Here is a tiny trained network, its code and every weight. The questions are about switching its units off for an input and a target symbol, where a switched-off unit gives its printed mean instead of its output.

import numpy as np


def w(rows, s, z=0):
    codes = np.array(rows[::2]) - 128.0
    scale = np.full(codes.shape[1], s)
    scale[-1] = z or s
    return codes * scale


def norm(h):
    return h / np.sqrt((h * h).mean(-1, keepdims=True) + 1e-5)


def f(y):
    return np.maximum(y, 0)


def softmax(a):
    e = np.exp(a - a.max(-1, keepdims=True))
    return e / e.sum(-1, keepdims=True)


def log_softmax(a):
    a = a - a.max(-1, keepdims=True)
    return a - np.log(np.exp(a).sum(-1, keepdims=True))


def net(x, mask):
    ids = ['γδεζστ'.index(c) for c in x.split()]
    T = len(ids)
    res = E[ids] + P[:T]
    r = norm(res)
    for j in range(3):
        rows = slice(2 * j, 2 * j + 2)
        q, k, v = (r @ M[0][rows].T for M in (Q, K, V))
        z = softmax(np.where(np.tri(T) > 0, q @ k.T / 2**0.5, -1e9)) @ v
        o = O[0][rows]
        res = res + np.where(mask[j], z, o[:, -1]) @ o[:, :-1]
    y = f(norm(res) @ A[0][:, :-1].T + A[0][:, -1])
    res = res + np.where(mask[3:11], y, B[0][:, -1]) @ B[0][:, :-1]
    return log_softmax(norm(res)[-1] @ U[:, :-1].T + U[:, -1])


Q, K, V, O, A, B = {}, {}, {}, {}, {}, {}
E = w([
[87,178,161,71],'γ',
[139,143,28,249],'δ',
[152,161,89,70],'ε',
[186,87,229,170],'ζ',
[234,10,167,136],'σ',
[102,84,166,152],'τ',
],0.017)
P = w([
[254,217,121,98],'0',
[122,136,159,43],'1',
[118,107,134,66],'2',
[115,95,113,79],'3',
[113,100,115,90],'4',
[114,95,113,99],'5',
[114,97,113,106],'6',
[116,93,110,112],'7',
[115,101,109,113],'8',
[108,104,101,114],'9',
],0.0086)
Q[0] = w([
[170,103,118,72],'h1',
[93,91,6,191],'h1',
[166,167,71,180],'h2',
[179,66,139,173],'h2',
[158,219,80,151],'h3',
[166,169,109,164],'h3',
],0.014)
K[0] = w([
[91,143,129,245],'h1',
[24,20,106,114],'h1',
[161,53,131,152],'h2',
[181,71,220,166],'h2',
[169,171,112,74],'h3',
[144,116,153,15],'h3',
],0.011)
V[0] = w([
[98,176,109,38],'h1',
[143,3,153,91],'h1',
[222,250,63,86],'h2',
[207,88,98,176],'h2',
[144,129,52,58],'h3',
[44,42,135,134],'h3',
],0.0069)
O[0] = w([
[185,188,121,78,5],'h1',
[171,53,90,87,214],'h1',
[144,127,157,180,72],'h2',
[166,93,171,99,237],'h2',
[196,169,1,142,139],'h3',
[135,111,131,102,94],'h3',
],0.0099,0.003)
A[0] = w([
[158,152,93,101,73],'n1',
[251,95,93,220,142],'n2',
[126,134,89,133,253],'n3',
[37,158,181,139,119],'n4',
[64,164,86,75,12],'n5',
[149,96,180,132,179],'n6',
[102,105,134,66,135],'n7',
[149,126,129,55,186],'n8',
],0.013,0.0021)
B[0] = w([
[85,201,80,171,149],'n1',
[104,87,134,164,244],'n2',
[59,92,133,111,171],'n3',
[115,86,69,98,162],'n4',
[203,62,216,140,146],'n5',
[72,207,6,91,184],'n6',
[179,211,140,255,159],'n7',
[221,188,109,108,151],'n8',
],0.0083,0.011)
U = w([
[137,174,91,119,74],'γ',
[196,101,91,122,81],'δ',
[115,110,137,148,2],'ε',
[52,125,53,44,195],'ζ',
[168,218,59,141,195],'σ',
[117,129,122,248,151],'τ',
],0.013,0.0021)

Each question gives the input, a string of symbols that net reads in full, and the target symbol t.
The units are the heads (2 rows each of Q, K, V and O) and the neurons (one row each of A and B). Each row of codes is followed by its name. A weight is (code - 128) times the scale printed after its matrix; where a second scale follows, it is the last column's (O, A, B and U).
mask holds one flag per unit, heads first, then neurons. A switched-off unit (its flag False) gives its mean, the last column of its rows in O or B, instead of its output. The means were averaged over made-up inputs and are rounded, as every weight is.
A unit's drop is (log p(t) with every unit on - log p(t) with that unit switched off) / (log p(t) with every unit on - log p(t) with every unit switched off).
The circuit of an input: a set's keep is (log p(t) with only the set's units on - log p(t) with every unit switched off) / (log p(t) with every unit on - log p(t) with every unit switched off). Starting from all 11 units, units are removed one at a time, each time the one whose removal leaves the highest keep (on an exact tie, the one counted first), for as long as the keep stays at least 0.8.
units of the circuit, in order: the units of the circuit, biggest drop first
k most important neurons: the k neurons with the biggest drops, biggest first
which heads matter: for each layer, one digit per head in row order, 1 if its drop is at least 0.15 and else 0, layers parted by /
drop of u: that unit's drop, to one decimal
input σ γ γ δ τ δ δ ζ δ γ, target δ: which heads matter : 000
input σ ζ σ γ, target δ: units of the circuit, in order : n5, n8
input γ ε τ σ τ ε ε τ γ ζ, target σ: units of the circuit, in order : h1, n6
input σ τ ε δ τ, target σ: 2 most important neurons : n7, n2
input δ σ δ δ δ ζ, target ζ: which heads matter : 110
input δ ε ζ, target ζ: which heads matter : 100
input σ τ σ σ δ τ, target δ: which heads matter : 110
input γ ζ σ δ ε δ δ δ δ ε, target τ: most important neuron : n6
input δ δ τ δ, target ζ: units of the circuit, in order : h2, n7
input τ ε ζ ε ε δ τ, target σ: units of the circuit, in order : h1, n7, n6, n2
input δ δ ε, target σ: which heads matter : 001
input τ τ δ τ σ τ τ γ, target ε: which heads matter : 010
input σ ε ε σ ζ ζ δ ε δ ζ, target δ: 2 most important neurons : n6, n3
input ε δ δ τ ζ δ γ ε, target τ: which heads matter : 110
input σ σ δ τ ζ τ δ ε, target σ: which heads matter : 000
input γ δ ε δ ε δ σ δ γ, target σ: 2 most important neurons : n2, n3
input τ δ τ δ ζ τ γ, target ε: drop of h2 : 0.6
input ζ δ σ ε δ τ τ γ, target τ: drop of n5 : 0.5
input ζ τ δ γ σ δ σ γ, target τ: drop of n7 : 0.5
